Below is a small trained network, with its code and all its weights. Each question gives an input and a class and asks what happens when units are switched off, that is, made to give their printed mean instead of their output.

import numpy as np


def w(rows, s, z=0):
    codes = np.array(rows[::2]) - 128.0
    scale = np.full(codes.shape[1], s)
    scale[-1] = z or s
    return codes * scale


def f(y):
    return y / 2 * (1 + np.tanh(0.7978845608 * (y + 0.044715 * y**3)))


def log_softmax(a):
    a = a - a.max(-1, keepdims=True)
    return a - np.log(np.exp(a).sum(-1, keepdims=True))


def net(x, mask):
    res = np.array(x, float).reshape(1, 7) / 4 @ E
    y = f(res @ A[0][:, :-1].T + A[0][:, -1])
    res = res + np.where(mask, y, B[0][:, -1]) @ B[0][:, :-1]
    return log_softmax(res[-1] @ U[:, :-1].T + U[:, -1])


A, B = {}, {}
E = w([
[125,128,131,130,129,124],'x0',
[125,129,129,127,126,122],'x1',
[133,19,136,98,70,103],'x2',
[201,111,62,55,187,98],'x3',
[115,129,254,73,154,139],'x4',
[110,144,135,121,122,59],'x5',
[107,138,135,121,129,53],'x6',
],0.0079)
A[0] = w([
[143,121,67,182,89,131,146],'n0',
[143,147,118,112,112,182,136],'n1',
[105,224,120,131,192,147,117],'n2',
[91,118,148,175,100,188,180],'n3',
[78,149,143,99,131,37,198],'n4',
[104,178,149,146,227,140,94],'n5',
[134,100,217,85,151,127,107],'n6',
[140,110,195,69,128,135,147],'n7',
[161,125,89,28,173,136,82],'n8',
[151,136,203,98,151,149,111],'n9',
[208,170,114,90,173,74,156],'n10',
[198,102,116,101,168,87,111],'n11',
[59,159,159,143,72,154,102],'n12',
[92,131,241,103,161,180,124],'n13',
[60,143,112,127,143,45,177],'n14',
[170,137,82,43,140,136,118],'n15',
[155,90,89,180,150,122,72],'n16',
[131,2,134,96,57,135,105],'n17',
[75,113,152,203,99,128,102],'n18',
[160,223,131,164,159,144,126],'n19',
[102,31,136,95,70,111,96],'n20',
[129,100,107,114,145,211,244],'n21',
[122,130,137,126,115,42,233],'n22',
[89,132,122,162,70,159,146],'n23',
[178,119,86,79,191,134,163],'n24',
[166,126,89,35,143,143,105],'n25',
[119,115,87,92,132,113,253],'n26',
[160,125,60,197,74,126,100],'n27',
[138,132,6,213,83,75,143],'n28',
[89,145,143,140,115,40,201],'n29',
[181,115,104,106,169,124,119],'n30',
],0.008,0.0047)
B[0] = w([
[133,178,139,49,193,109,187],'n0',
[125,88,113,114,127,132,148],'n1',
[187,75,73,253,112,97,192],'n2',
[124,164,164,128,136,179,203],'n3',
[130,95,110,138,173,189,212],'n4',
[173,133,57,164,126,86,168],'n5',
[163,199,93,119,154,99,183],'n6',
[148,158,71,108,180,99,185],'n7',
[131,176,165,148,75,126,180],'n8',
[156,161,90,74,160,91,169],'n9',
[115,145,174,159,89,181,207],'n10',
[128,149,174,173,66,139,174],'n11',
[168,157,131,118,93,133,175],'n12',
[157,164,105,112,142,121,226],'n13',
[130,79,124,112,126,225,191],'n14',
[96,168,171,156,93,143,180],'n15',
[128,178,104,106,117,116,135],'n16',
[193,101,49,217,114,93,205],'n17',
[131,197,191,123,83,125,169],'n18',
[181,50,95,179,122,92,187],'n19',
[185,157,68,191,105,104,181],'n20',
[85,70,137,129,184,192,230],'n21',
[138,89,146,161,178,200,219],'n22',
[167,123,162,98,101,149,173],'n23',
[116,155,134,135,95,187,210],'n24',
[94,204,161,148,95,147,175],'n25',
[120,112,165,136,143,163,222],'n26',
[158,193,112,53,140,108,182],'n27',
[154,184,147,78,167,119,253],'n28',
[141,128,119,112,128,210,206],'n29',
[99,146,165,162,100,128,162],'n30',
],0.0067,0.0053)
U = w([
[185,106,58,209,104,85,65],'0',
[148,103,133,99,147,183,185],'1',
[99,186,189,144,35,142,58],'2',
[169,171,93,30,181,91,64],'3',
[97,93,108,129,158,178,160],'4',
[120,113,122,124,143,141,198],'5',
[110,126,119,131,139,125,198],'6',
[11,66,132,54,89,49,2],'7',
],0.011,0.0045)

Each question gives the input, the list of numbers given to net, and the class t.
The units are the neurons (one row each of A and B). Each row of codes is followed by its name. A weight is (code - 128) times the scale printed after its matrix; where a second scale follows, it is the last column's (A, B and U).
mask holds one flag per neuron, in row order. A switched-off neuron (its flag False) gives its mean, the last column of its row in B, instead of its output. The means were averaged over made-up inputs and are rounded, as every weight is.
A unit's drop is (log p(t) with every unit on - log p(t) with that unit switched off) / (log p(t) with every unit on - log p(t) with every unit switched off).
The circuit of an input: a set's keep is (log p(t) with only the set's units on - log p(t) with every unit switched off) / (log p(t) with every unit on - log p(t) with every unit switched off). Starting from the 12 units with the biggest drops (on a tie, the unit counted first), units are removed one at a time, each time the one whose removal leaves the highest keep (on an exact tie, the one counted first), for as long as the keep stays at least 0.8.
units of the circuit, in order: the units of the circuit, biggest drop first
unit that matters most: the unit with the biggest drop
top k neurons: the k neurons with the biggest drops, biggest first
drop of u: that unit's drop, to one decimal
input [6,7,-7,-1,-2,7,-4], class 0: top 2 neurons : (n2, n19)
input [0,6,7,-6,8,8,7], class 3: unit that matters most : n6
input [1,-5,-2,1,-2,5,8], class 1: units of the circuit, in order : (n14, n29, n22)
input [2,-3,8,-8,8,1,6], class 0: units of the circuit, in order : (n17, n20)
input [-2,4,-8,-2,-3,8,0], class 0: top 4 neurons : (n2, n19, n5, n21)
input [3,-3,-8,8,2,-5,-3], class 0: units of the circuit, in order : (n2, n19)
input [2,-2,-2,6,6,6,-2], class 2: units of the circuit, in order : (n10, n8, n11)
input [-3,-5,-8,-2,4,2,8], class 0: units of the circuit, in order : (n2, n5)
input [4,8,8,3,1,2,-4], class 0: top 2 neurons : (n17, n20)
input [-1,-5,-8,-5,1,3,5], class 0: units of the circuit, in order : (n2, n19)
input [-2,1,-3,-7,2,4,8], class 1: units of the circuit, in order : (n4, n14, n29)
input [-6,4,-1,-7,3,-1,7], class 1: units of the circuit, in order : (n4, n29, n14)
input [-2,4,5,7,5,2,6], class 2: units of the circuit, in order : (n11, n8, n10)
input [-8,-2,8,2,-1,5,-6], class 0: units of the circuit, in order : (n17)
input [3,6,8,6,4,-6,-2], class 0: top 2 neurons : (n17, n20)
input [4,-4,-7,7,0,-1,1], class 0: top 3 neurons : (n2, n19, n5)
input [2,-1,7,6,-1,0,2], class 0: top 2 neurons : (n17, n20)
input [-5,-2,-3,1,-8,3,4], class 3: drop of n27 : 0.2
input [0,3,3,6,6,-5,0], class 2: drop of n0 : 0.1
input [-6,-4,5,1,-8,4,-6], class 3: drop of n27 : 0.2
input [8,3,-7,8,-2,8,2], class 2: unit that matters most : n10
input [1,6,1,-4,4,7,2], class 4: drop of n4 : 0.3
